Here is a tiny trained network, its code and every weight. The questions are about switching its units off for an input and a class, where a switched-off unit gives its printed mean instead of its output.

import numpy as np


def w(rows, s, z=0):
    codes = np.array(rows[::2]) - 128.0
    scale = np.full(codes.shape[1], s)
    scale[-1] = z or s
    return codes * scale


def norm(h):
    return h / np.sqrt((h * h).mean(-1, keepdims=True) + 1e-5)


def f(y):
    return np.maximum(y, 0)


def log_softmax(a):
    a = a - a.max(-1, keepdims=True)
    return a - np.log(np.exp(a).sum(-1, keepdims=True))


def net(x, mask):
    res = np.array(x, float).reshape(1, 5) / 4 @ E
    u = 0
    for l in range(3):
        y = f(norm(res) @ A[l][:, :-1].T + A[l][:, -1])
        res = res + np.where(mask[u : u + 12], y, B[l][:, -1]) @ B[l][:, :-1]
        u += 12
    return log_softmax(norm(res)[-1] @ U[:, :-1].T + U[:, -1])


A, B = {}, {}
E = w([
[128,129,126,133,132,123,132],'x0',
[173,84,40,108,167,90,89],'x1',
[94,76,167,173,197,137,101],'x2',
[88,180,146,119,99,79,1],'x3',
[90,135,41,225,82,190,112],'x4',
],0.0054)
A[0] = w([
[205,68,82,63,122,80,99,130],'L0N0',
[93,135,77,208,116,133,134,9],'L0N1',
[146,68,80,152,88,125,250,208],'L0N2',
[108,147,91,215,115,104,132,36],'L0N3',
[92,136,85,174,115,141,129,38],'L0N4',
[23,146,83,176,79,110,46,106],'L0N5',
[126,139,136,127,163,135,122,57],'L0N6',
[140,185,164,138,72,167,154,60],'L0N7',
[182,113,85,139,163,105,88,47],'L0N8',
[75,65,176,151,252,201,72,2],'L0N9',
[123,207,227,169,70,185,170,38],'L0N10',
[96,181,114,111,86,39,64,77],'L0N11',
],0.004,0.0048)
B[0] = w([
[31,172,141,134,160,142,159,190],'L0N0',
[150,116,117,168,100,183,102,133],'L0N1',
[171,192,164,190,169,123,56,253],'L0N2',
[131,102,116,112,118,174,117,133],'L0N3',
[141,105,123,133,106,168,111,132],'L0N4',
[210,136,165,141,183,184,136,195],'L0N5',
[138,117,133,128,117,113,130,128],'L0N6',
[107,92,124,143,151,83,136,144],'L0N7',
[68,155,124,123,165,122,149,136],'L0N8',
[145,89,159,190,52,2,156,145],'L0N9',
[74,166,105,115,207,77,148,164],'L0N10',
[188,158,159,193,173,139,123,173],'L0N11',
],0.0057,0.0044)
A[1] = w([
[189,214,48,57,10,110,184,81],'L1N0',
[139,70,39,85,158,97,97,63],'L1N1',
[144,61,108,108,134,196,210,3],'L1N2',
[171,84,133,141,143,179,199,9],'L1N3',
[152,96,10,84,152,92,108,67],'L1N4',
[41,143,197,116,61,163,183,36],'L1N5',
[150,110,104,135,154,204,235,38],'L1N6',
[110,140,174,79,162,51,141,130],'L1N7',
[172,84,112,140,165,124,177,95],'L1N8',
[118,170,97,141,150,127,193,81],'L1N9',
[66,2,149,143,129,139,103,51],'L1N10',
[162,47,39,121,139,71,97,69],'L1N11',
],0.0065,0.0046)
B[1] = w([
[86,2,203,211,160,84,120,201],'L1N0',
[72,183,160,132,155,149,180,158],'L1N1',
[216,168,135,164,146,100,102,136],'L1N2',
[184,159,115,144,139,96,96,154],'L1N3',
[54,179,178,145,164,141,169,170],'L1N4',
[68,179,89,135,213,120,165,164],'L1N5',
[179,158,121,157,168,98,96,177],'L1N6',
[154,104,82,133,122,222,125,252],'L1N7',
[153,174,151,133,109,115,92,180],'L1N8',
[143,124,146,138,166,139,81,163],'L1N9',
[114,96,154,162,100,87,185,147],'L1N10',
[82,174,173,129,130,147,177,165],'L1N11',
],0.0076,0.0039)
A[2] = w([
[96,145,43,165,62,162,155,61],'L2N0',
[145,119,182,61,164,88,159,124],'L2N1',
[66,153,148,107,93,113,33,92],'L2N2',
[181,133,93,134,127,137,175,33],'L2N3',
[123,52,103,108,105,206,153,153],'L2N4',
[99,46,172,164,116,43,124,87],'L2N5',
[113,153,106,106,97,107,51,23],'L2N6',
[156,99,140,2,123,139,145,63],'L2N7',
[165,158,129,162,179,171,106,252],'L2N8',
[112,122,68,147,72,162,132,24],'L2N9',
[90,122,175,156,121,124,163,122],'L2N10',
[70,178,125,110,144,123,180,57],'L2N11',
],0.0096,0.0024)
B[2] = w([
[121,43,174,86,181,180,42,146],'L2N0',
[86,117,56,254,115,169,73,163],'L2N1',
[220,121,117,171,181,116,213,164],'L2N2',
[150,160,181,123,132,84,64,140],'L2N3',
[100,164,170,81,28,110,75,136],'L2N4',
[125,79,68,130,51,89,196,161],'L2N5',
[211,166,184,136,141,100,191,141],'L2N6',
[66,74,164,168,65,209,3,145],'L2N7',
[121,128,152,32,52,79,124,251],'L2N8',
[107,37,157,111,147,174,95,135],'L2N9',
[123,108,26,81,131,71,114,167],'L2N10',
[54,135,117,56,195,87,97,154],'L2N11',
],0.0069,0.011)
U = w([
[244,181,162,161,162,107,131,135],'0',
[104,77,137,151,132,231,53,130],'1',
[42,189,119,111,214,113,162,124],'2',
[114,41,106,195,101,75,188,104],'3',
[128,125,125,90,98,105,118,248],'4',
[135,145,106,33,42,149,170,29],'5',
[163,150,59,104,125,221,204,32],'6',
[172,144,56,96,128,251,232,30],'7',
],0.014,0.011)

Each question gives the input, the list of numbers given to net, and the class t.
The units are the neurons (one row each of A and B). Each row of codes is followed by its name. A weight is (code - 128) times the scale printed after its matrix; where a second scale follows, it is the last column's (A, B and U).
mask holds one flag per neuron, layer by layer. A switched-off neuron (its flag False) gives its mean, the last column of its row in B, instead of its output. The means were averaged over made-up inputs and are rounded, as every weight is.
A unit's drop is (log p(t) with every unit on - log p(t) with that unit switched off) / (log p(t) with every unit on - log p(t) with every unit switched off).
The circuit of an input: a set's keep is (log p(t) with only the set's units on - log p(t) with every unit switched off) / (log p(t) with every unit on - log p(t) with every unit switched off). Starting from the 12 units with the biggest drops (on a tie, the unit counted first), units are removed one at a time, each time the one whose removal leaves the highest keep (on an exact tie, the one counted first), for as long as the keep stays at least 0.8.
units of the circuit, in order: the units of the circuit, biggest drop first
k most important neurons: the k neurons with the biggest drops, biggest first
top k neurons in layer l: the k neurons of layer l with the biggest drops, biggest first
input [-1,-5,-5,5,1], class 0: top 2 neurons in layer 0 -> [L0N11; L0N0]
input [3,-1,2,4,4], class 0: most important neuron -> [L1N7]
input [4,3,4,-6,-7], class 1: top 2 neurons in layer 0 -> [L0N5; L0N11]
input [-3,-6,-3,4,2], class 2: units of the circuit, in order -> [L0N2; L1N5]
input [7,3,7,0,-7], class 1: units of the circuit, in order -> [L1N7; L2N1]
input [5,3,2,-4,1], class 4: units of the circuit, in order -> [L2N8; L2N2]
input [3,-6,8,1,7], class 3: units of the circuit, in order -> [L1N7; L0N9; L2N5]
input [-6,6,-5,8,8], class 0: units of the circuit, in order -> [L2N6; L2N2]
input [0,-3,7,5,6], class 3: 2 most important neurons -> [L1N7; L0N2]
input [1,8,-1,-2,8], class 1: top 3 neurons in layer 0 -> [L0N2; L0N10; L0N1]
input [0,0,2,7,7], class 0: 2 most important neurons -> [L1N7; L2N2]
input [0,8,-3,2,-6], class 2: 2 most important neurons -> [L1N4; L1N1]
input [-8,8,-8,8,3], class 0: units of the circuit, in order -> [L2N2; L2N6]
input [-6,-4,-8,-7,6], class 3: 2 most important neurons -> [L1N0; L0N5]
input [6,-6,-1,0,5], class 2: top neuron in layer 0 -> [L0N10]
input [8,7,-8,0,-4], class 3: 2 most important neurons -> [L1N0; L2N5]
input [7,-4,6,-6,2], class 4: units of the circuit, in order -> [L2N8; L2N2; L1N0; L2N1]
input [2,-3,-3,1,-4], class 1: 2 most important neurons -> [L1N7; L2N7]
input [1,4,-6,2,4], class 3: 2 most important neurons -> [L1N0; L1N7]
input [-1,3,-4,3,6], class 1: units of the circuit, in order -> [L2N0]
input [-2,8,-5,6,-6], class 2: 3 most important neurons -> [L1N4; L0N2; L1N1]
input [-6,3,3,-4,4], class 4: 3 most important neurons -> [L2N8; L0N2; L2N2]
input [0,0,-2,-5,5], class 0: 2 most important neurons -> [L1N6; L1N7]
input [5,-3,-3,-1,-5], class 1: 2 most important neurons -> [L2N7; L2N1]
input [6,-8,4,-5,7], class 2: 3 most important neurons -> [L1N7; L1N5; L0N10]
input [3,6,-8,3,1], class 3: 2 most important neurons -> [L1N0; L2N5]
input [-5,5,-5,0,4], class 2: units of the circuit, in order -> [L1N4]
